Below are the code and all the weights of a small trained network. Each question names an input and a class and asks about switching units off, where a switched-off unit gives its printed mean instead of its output.

import numpy as np


def w(rows, s, z=0):
    codes = np.array(rows[::2]) - 128.0
    scale = np.full(codes.shape[1], s)
    scale[-1] = z or s
    return codes * scale


def f(y):
    return np.maximum(y, 0)


def log_softmax(a):
    a = a - a.max(-1, keepdims=True)
    return a - np.log(np.exp(a).sum(-1, keepdims=True))


def net(x, mask):
    res = np.array(x, float).reshape(1, 8) / 4 @ E
    y = f(res @ A[0][:, :-1].T + A[0][:, -1])
    res = res + np.where(mask, y, B[0][:, -1]) @ B[0][:, :-1]
    return log_softmax(res[-1] @ U[:, :-1].T + U[:, -1])


A, B = {}, {}
E = w([
[130,128,128,128,126,125,126,126,127],'x0',
[126,123,122,128,134,130,133,134,128],'x1',
[126,128,128,134,131,123,124,130,129],'x2',
[146,202,120,50,231,46,158,103,186],'x3',
[123,132,127,126,128,132,131,128,124],'x4',
[123,130,131,132,129,125,124,127,129],'x5',
[147,119,173,211,168,127,227,36,97],'x6',
[66,142,54,141,8,74,193,85,200],'x7',
],0.014)
A[0] = w([
[146,122,110,139,125,112,128,133,123,77],'n0',
[115,22,134,184,54,184,109,168,97,27],'n1',
[132,135,184,106,245,179,50,115,68,96],'n2',
[78,130,104,16,95,112,38,240,175,41],'n3',
[116,162,131,83,207,15,124,104,173,60],'n4',
[123,186,122,97,205,52,130,113,164,49],'n5',
[69,154,63,121,34,49,163,69,155,125],'n6',
[93,126,173,217,174,86,174,88,113,31],'n7',
[147,205,118,20,204,85,166,100,172,89],'n8',
[148,89,117,55,103,134,70,143,173,23],'n9',
[107,173,106,157,91,136,136,113,153,55],'n10',
[137,104,106,120,138,149,106,89,148,84],'n11',
[151,110,182,201,143,102,249,56,101,37],'n12',
[89,105,120,194,66,208,75,112,74,23],'n13',
[71,135,98,121,89,121,160,97,197,84],'n14',
[127,84,196,142,179,149,203,19,134,3],'n15',
[123,139,128,134,120,150,133,121,158,6],'n16',
[92,144,84,41,102,107,32,179,129,18],'n17',
[181,128,206,120,224,162,70,164,89,104],'n18',
[141,163,118,103,158,127,155,131,143,61],'n19',
[98,144,56,162,67,64,199,123,192,102],'n20',
[143,143,128,198,160,113,165,102,125,17],'n21',
],0.011,0.0059)
B[0] = w([
[144,124,134,134,149,122,153,104,97,128],'n0',
[39,115,174,217,56,152,77,87,4,224],'n1',
[187,23,123,44,197,135,181,169,181,245],'n2',
[142,240,79,136,144,64,169,57,214,255],'n3',
[89,93,137,221,55,181,39,101,31,216],'n4',
[83,98,147,175,46,158,83,102,60,205],'n5',
[199,33,189,17,194,186,180,215,177,254],'n6',
[155,184,67,103,151,93,128,54,225,181],'n7',
[19,101,181,216,14,119,85,137,2,236],'n8',
[166,180,75,105,126,131,118,68,134,177],'n9',
[160,98,120,123,155,160,155,147,99,164],'n10',
[98,117,125,149,173,129,137,117,139,128],'n11',
[161,235,56,134,144,78,99,90,164,215],'n12',
[46,96,170,202,70,76,85,83,65,209],'n13',
[166,82,166,100,186,154,153,182,137,200],'n14',
[111,212,77,99,121,130,125,100,177,196],'n15',
[135,107,96,150,136,145,151,122,129,129],'n16',
[179,217,66,143,174,96,136,51,172,218],'n17',
[146,55,189,60,187,168,219,228,192,247],'n18',
[131,115,155,174,108,136,95,119,107,156],'n19',
[147,61,151,87,203,146,154,216,140,238],'n20',
[145,192,119,127,128,74,159,68,176,161],'n21',
],0.0079,0.021)
U = w([
[123,71,163,116,131,165,140,190,171,136],'0',
[57,120,161,223,37,156,86,125,100,254],'1',
[120,248,88,157,108,135,122,98,190,13],'2',
],0.011,0.00095)

Each question gives the input, the list of numbers given to net, and the class t.
The units are the neurons (one row each of A and B). Each row of codes is followed by its name. A weight is (code - 128) times the scale printed after its matrix; where a second scale follows, it is the last column's (A, B and U).
mask holds one flag per neuron, in row order. A switched-off neuron (its flag False) gives its mean, the last column of its row in B, instead of its output. The means were averaged over made-up inputs and are rounded, as every weight is.
A unit's drop is (log p(t) with every unit on - log p(t) with that unit switched off) / (log p(t) with every unit on - log p(t) with every unit switched off).
The circuit of an input: a set's keep is (log p(t) with only the set's units on - log p(t) with every unit switched off) / (log p(t) with every unit on - log p(t) with every unit switched off). Starting from the 12 units with the biggest drops (on a tie, the unit counted first), units are removed one at a time, each time the one whose removal leaves the highest keep (on an exact tie, the one counted first), for as long as the keep stays at least 0.8.
units of the circuit, in order: the units of the circuit, biggest drop first
k most important neurons: the k neurons with the biggest drops, biggest first
drop of u: that unit's drop, to one decimal
input [-4,6,-6,6,2,-6,2,-5], class 1: 3 most important neurons -> n8, n6, n4
input [-3,3,-6,8,5,5,-5,-3], class 1: units of the circuit, in order -> n8
input [6,-1,2,7,-4,-3,-2,7], class 0: 4 most important neurons -> n6, n20, n14, n1
input [4,7,7,7,8,0,6,5], class 1: 3 most important neurons -> n8, n4, n5
input [1,-5,-1,3,1,7,5,4], class 2: 3 most important neurons -> n12, n18, n2
input [2,1,7,7,-8,4,8,-7], class 2: 4 most important neurons -> n12, n15, n7, n6
input [-3,4,8,-6,-6,-1,8,8], class 0: 3 most important neurons -> n6, n20, n3
input [4,-5,-5,6,-4,5,5,6], class 0: 3 most important neurons -> n6, n20, n1
input [6,-5,5,7,-7,4,7,8], class 0: 2 most important neurons -> n6, n20
input [2,-3,-2,-7,-8,-3,-3,7], class 0: 4 most important neurons -> n6, n20, n8, n4
input [8,-2,-3,3,-4,-6,-8,6], class 2: 2 most important neurons -> n3, n17
input [5,-6,8,5,5,1,2,6], class 0: 2 most important neurons -> n6, n20
input [5,-8,8,8,-7,2,-4,6], class 1: 2 most important neurons -> n8, n4
input [-6,-1,8,5,-2,-8,5,7], class 0: most important neuron -> n6
input [7,-8,3,5,-1,-4,1,8], class 0: drop of n6 -> 0.3
input [1,-6,-1,-4,-4,-6,-8,2], class 2: drop of n2 -> 0.0
input [-5,8,-5,5,-3,-2,7,-4], class 2: drop of n12 -> 0.1
